Below are the code and all the weights of a small trained network. Each question names an input and a class and asks about switching units off, where a switched-off unit gives its printed mean instead of its output.

import numpy as np


def w(rows, s, z=0):
    codes = np.array(rows[::2]) - 128.0
    scale = np.full(codes.shape[1], s)
    scale[-1] = z or s
    return codes * scale


def f(y):
    return np.maximum(y, 0)


def log_softmax(a):
    a = a - a.max(-1, keepdims=True)
    return a - np.log(np.exp(a).sum(-1, keepdims=True))


def net(x, mask):
    res = np.array(x, float).reshape(1, 6) / 4 @ E
    y = f(res @ A[0][:, :-1].T + A[0][:, -1])
    res = res + np.where(mask, y, B[0][:, -1]) @ B[0][:, :-1]
    return log_softmax(res[-1] @ U[:, :-1].T + U[:, -1])


A, B = {}, {}
E = w([
[130,124,128,131,130,127],'x0',
[34,165,71,121,224,66],'x1',
[129,126,128,129,130,130],'x2',
[83,203,183,245,132,188],'x3',
[158,137,151,64,217,224],'x4',
[32,6,208,100,104,143],'x5',
],0.011)
A[0] = w([
[188,182,78,151,107,89,34],'N1',
[97,92,195,102,93,134,83],'N2',
[86,159,144,173,91,126,56],'N3',
[104,135,119,181,25,19,20],'N4',
[95,150,165,163,131,163,60],'N5',
[219,117,171,128,41,184,74],'N6',
[141,111,111,108,107,86,4],'N7',
[36,80,175,105,142,114,75],'N8',
[87,149,132,98,199,70,81],'N9',
[162,80,69,8,103,66,53],'N10',
[139,88,150,136,118,145,47],'N11',
[71,224,179,169,108,178,31],'N12',
[167,120,158,66,187,140,77],'N13',
[141,166,141,73,185,199,5],'N14',
[70,129,106,166,215,113,142],'N15',
[183,107,159,157,97,166,134],'N16',
[133,146,167,132,184,201,25],'N17',
[42,157,67,113,158,123,71],'N18',
[187,215,83,119,137,124,47],'N19',
[38,59,161,110,102,144,128],'N20',
],0.013,0.0028)
B[0] = w([
[183,128,237,109,168,151,203],'N1',
[188,118,166,136,159,97,212],'N2',
[132,83,92,196,104,179,188],'N3',
[18,41,224,87,159,188,248],'N4',
[165,113,38,197,124,141,189],'N5',
[93,219,74,35,82,24,233],'N6',
[104,138,101,170,131,175,162],'N7',
[193,133,174,106,188,116,233],'N8',
[115,179,115,100,67,87,203],'N9',
[140,124,1,238,80,204,254],'N10',
[131,157,138,132,139,90,164],'N11',
[159,125,21,202,105,143,230],'N12',
[40,82,176,188,126,149,191],'N13',
[76,75,186,98,126,162,200],'N14',
[111,144,79,91,65,50,216],'N15',
[92,135,75,66,48,72,195],'N16',
[63,65,159,123,118,185,196],'N17',
[124,166,92,65,112,49,207],'N18',
[194,137,226,130,224,123,213],'N19',
[220,167,166,117,187,144,252],'N20',
],0.0086,0.015)
U = w([
[120,182,93,95,119,35,138],'0',
[252,152,175,151,206,127,37],'1',
[157,126,50,222,135,184,255],'2',
[27,92,171,137,162,177,68],'3',
],0.014,0.00079)

Each question gives the input, the list of numbers given to net, and the class t.
The units are the neurons (one row each of A and B). Each row of codes is followed by its name. A weight is (code - 128) times the scale printed after its matrix; where a second scale follows, it is the last column's (A, B and U).
mask holds one flag per neuron, in row order. A switched-off neuron (its flag False) gives its mean, the last column of its row in B, instead of its output. The means were averaged over made-up inputs and are rounded, as every weight is.
A unit's drop is (log p(t) with every unit on - log p(t) with that unit switched off) / (log p(t) with every unit on - log p(t) with every unit switched off).
The circuit of an input: a set's keep is (log p(t) with only the set's units on - log p(t) with every unit switched off) / (log p(t) with every unit on - log p(t) with every unit switched off). Starting from the 12 units with the biggest drops (on a tie, the unit counted first), units are removed one at a time, each time the one whose removal leaves the highest keep (on an exact tie, the one counted first), for as long as the keep stays at least 0.8.
circuit, biggest first: the units of the circuit, biggest drop first
top k neurons: the k neurons with the biggest drops, biggest first
drop of u: that unit's drop, to one decimal
input [-5,-3,-6,2,5,2], class 3: circuit, biggest first : (N17)
input [0,5,-8,-4,-1,7], class 1: top 3 neurons : (N20; N8; N6)
input [-6,2,5,7,6,6], class 2: top 4 neurons : (N12; N5; N4; N19)
input [1,7,-8,-1,6,1], class 0: top 4 neurons : (N4; N15; N18; N9)
input [0,-4,4,5,4,0], class 2: top 2 neurons : (N4; N12)
input [-2,4,0,-6,-3,6], class 1: top 2 neurons : (N8; N20)
input [4,3,5,0,4,-3], class 3: top 4 neurons : (N6; N20; N14; N8)
input [-2,-4,4,-4,-2,5], class 1: top 2 neurons : (N20; N15)
input [-5,8,2,8,3,-1], class 0: top 2 neurons : (N15; N18)
input [7,7,-8,-3,-5,-8], class 1: top 3 neurons : (N19; N1; N6)
input [7,5,1,0,6,7], class 1: top 2 neurons : (N20; N8)
input [-4,-6,-4,-4,8,-2], class 3: top 2 neurons : (N13; N14)
input [-1,0,-3,5,-2,6], class 1: top 2 neurons : (N10; N20)
input [-2,4,-4,-6,-8,2], class 3: circuit, biggest first : (N4)
input [-1,-2,0,7,7,2], class 2: top 4 neurons : (N12; N4; N5; N1)
input [-7,5,1,-4,5,3], class 0: drop of N17 : 0.2
input [1,-3,4,-5,1,0], class 2: drop of N10 : 1.1
input [2,-7,-3,-4,1,-4], class 0: drop of N14 : 0.0
